Each row has a class, written after it.
[-1.8 -3.0  1.9 -2.8 -9.8 13.1 -2.5  3.7  2.2 -3.7 -4.6 -9.4 -0.5 -3.6
 -8.4  2.2  0.5  2.8  0.0  4.6 -5.4 -0.3  2.0 -6.3  0.1 -5.7 -1.9 -7.7] => <21>
[ -0.4   1.3  -2.3   0.5  -5.8  12.3  -4.4  -0.4   1.0  -1.3   0.1  -6.9
   0.2  -6.0 -10.8   1.8   2.7   2.2  -1.4   2.3  -8.5   1.0   2.1  -4.7
   2.1  -2.1   0.6  -9.3] => <41>
[ 2.9 -0.7 -0.8 -6.6  5.2  8.5 -1.6  1.9 -0.1  1.5 -2.6 -3.4 -1.3 -7.2
 -6.9  2.6  0.9  1.5 -1.1  3.8 -6.2  1.1  4.0 -2.4  1.1 -5.5  0.5 -9.3] => <21>
[ 0.3  2.0  0.7 -3.3  1.4  2.1 -0.6  1.5  0.1  0.9 -1.2 -3.1  0.4 -2.6
 -5.3  1.7  0.4  1.0 -0.7  2.4 -3.3  2.0  2.0 -1.0  0.4 -2.7  0.1 -6.1] => <41>
[ -1.5  -3.1   4.8  -3.9  -8.4   3.5  -0.2   5.9   1.7  -1.8  -5.4  -6.5
  -0.7  -4.2 -14.0   2.2   0.3   1.5   0.9   4.6  -3.3   0.7  -2.6  -4.4
  -0.3  -5.2  -2.6  -8.4] => <21>
[-0.2  2.4  3.1 -4.0  0.5  9.4 -1.9  2.6 -0.1 -0.7 -3.8 -7.6 -0.7 -3.4
 -8.3  2.2  1.1  3.2 -1.3  5.3 -7.3 -1.6  7.0 -7.6  1.3 -5.1 -0.1 -6.9] => <21>
[-1.5 -3.0  2.4 -2.5 -8.5 10.2 -2.5  2.9  1.6 -3.3 -3.8 -8.7 -0.4 -3.5
 -9.6  1.7  1.5  2.4 -0.1  3.8 -5.2 -0.5  0.7 -6.0  0.2 -4.3 -1.8 -7.3] => <21>
[  1.7  -3.3   1.6  -5.0  -6.4   7.1  -1.4   3.5  -0.5  -2.1  -4.1  -7.5
  -0.5  -4.1 -11.7   2.2   1.7   2.4   0.4   3.8  -4.0   1.5  -1.0  -4.6
   0.8  -4.7  -1.6  -5.8] => <21>
[ 0.7 -0.8 -0.1 -4.7  0.7  9.5 -0.8  3.1  0.5  0.2 -3.6 -4.7 -0.9 -8.3
 -8.8  2.3  0.4  2.4 -0.8  3.5 -5.4  0.3  3.1 -2.3  0.8 -4.2 -0.9 -9.8] => <21>
[  0.2  -1.5   0.7 -10.2  -1.7   7.2  -3.5   4.3   1.5  -1.1  -3.5  -7.0
  -0.5  -5.5 -11.7   6.0   1.0   2.4  -1.0   6.1  -5.9   5.1   0.7  -2.2
   0.8  -8.7  -1.1 -10.5] => <41>
[ 0.5  0.7 -1.0 -7.5  0.8  4.4 -2.0  2.7  1.1  1.0 -2.0 -4.3 -0.1 -2.5
 -8.6  3.3  0.9  1.2 -1.3  4.1 -3.8  3.4  0.4  0.3  0.7 -6.1 -0.7 -8.4] => <41>
[ -1.1   3.7  -2.8   1.4  -3.8   9.2  -6.9  -0.8  -0.7   0.1   0.4  -5.1
   0.6  -4.3 -10.0   1.4   1.9   1.4  -2.6   2.5  -9.3   1.9   2.6  -2.7
   1.1  -0.9   1.8 -10.8] => <41>
[-1.5  3.5 -0.7 -0.2 -6.9 10.2 -6.7  0.2  0.1 -1.2  1.1 -7.9  1.2 -1.6
 -9.8  3.0  2.6  2.4 -2.5  3.7 -8.6  2.4  2.6 -4.8  1.4 -2.7  1.1 -8.5] => <41>
[ -1.3   1.6  -0.2   0.6  -8.2  10.1  -5.7   0.2   0.9  -1.4  -0.2  -6.8
   0.7  -4.6 -10.2   1.4   2.0   2.0  -1.6   2.6  -8.0   2.4  -0.3  -3.0
   1.3  -1.9   0.9 -10.0] => <41>
[-0.4 -0.2  1.1 -0.5 -6.6  8.1 -3.5  1.4  0.8  0.4 -2.2 -4.4  0.3 -5.8
 -6.8  1.8  0.1  1.5 -0.2  2.5 -7.1  1.1  2.2 -3.3  0.2 -3.2  0.8 -9.2] => <21>
[ -1.7  -2.3  -0.4   1.5 -10.5  13.4  -4.2   2.7   1.6  -2.1  -2.9  -7.6
   1.2  -7.7  -9.1   1.3   1.1   2.6   0.3   3.4  -7.1  -0.5   1.2  -4.8
   0.4  -2.9  -0.7  -9.6] => <21>
[  0.4  -1.5  -0.6  -8.3  -0.3   6.7  -1.7   3.7   1.9  -0.2  -2.5  -5.7
  -0.6  -5.5 -12.3   3.3   1.4   1.6  -0.8   3.6  -5.0   3.3  -0.2   0.1
   0.5  -7.3  -1.3 -11.4] => <41>
[  1.3   3.1   2.9  -5.3   4.9   9.0  -1.6   2.8  -1.3   2.8  -3.5  -3.5
  -0.8  -9.1 -10.0   1.7   0.1   1.3  -1.0   5.0  -8.2  -0.3   4.2  -5.0
   1.5  -4.3   2.1  -9.6] => <21>
[  0.4   2.9  -1.3  -3.9  -2.1   5.6  -2.4   1.7   1.0   0.6  -1.3  -3.6
   0.8  -6.3 -13.1   2.1   1.6   0.2  -1.5   3.0  -6.5   3.5   0.1   0.1
   0.8  -3.3  -0.1 -13.8] => <41>
[  0.8   1.4  -3.8  -5.5  -0.5   8.4  -3.1   1.0   1.7  -2.1   0.2  -5.9
   0.1  -2.1 -11.9   3.8   3.6   1.5  -1.2   2.0  -6.3   4.5  -0.1   0.2
   2.0  -5.2   0.6  -9.9] => <41>
[ -2.0   2.9   2.0  -0.1  -7.6   4.5  -4.8   0.0   0.7  -1.6   0.6  -5.1
   0.9  -0.5 -11.5   2.2   3.0   1.0  -1.7   2.7  -7.1   2.2  -1.4  -3.4
   0.3  -1.3   0.7  -7.6] => <41>
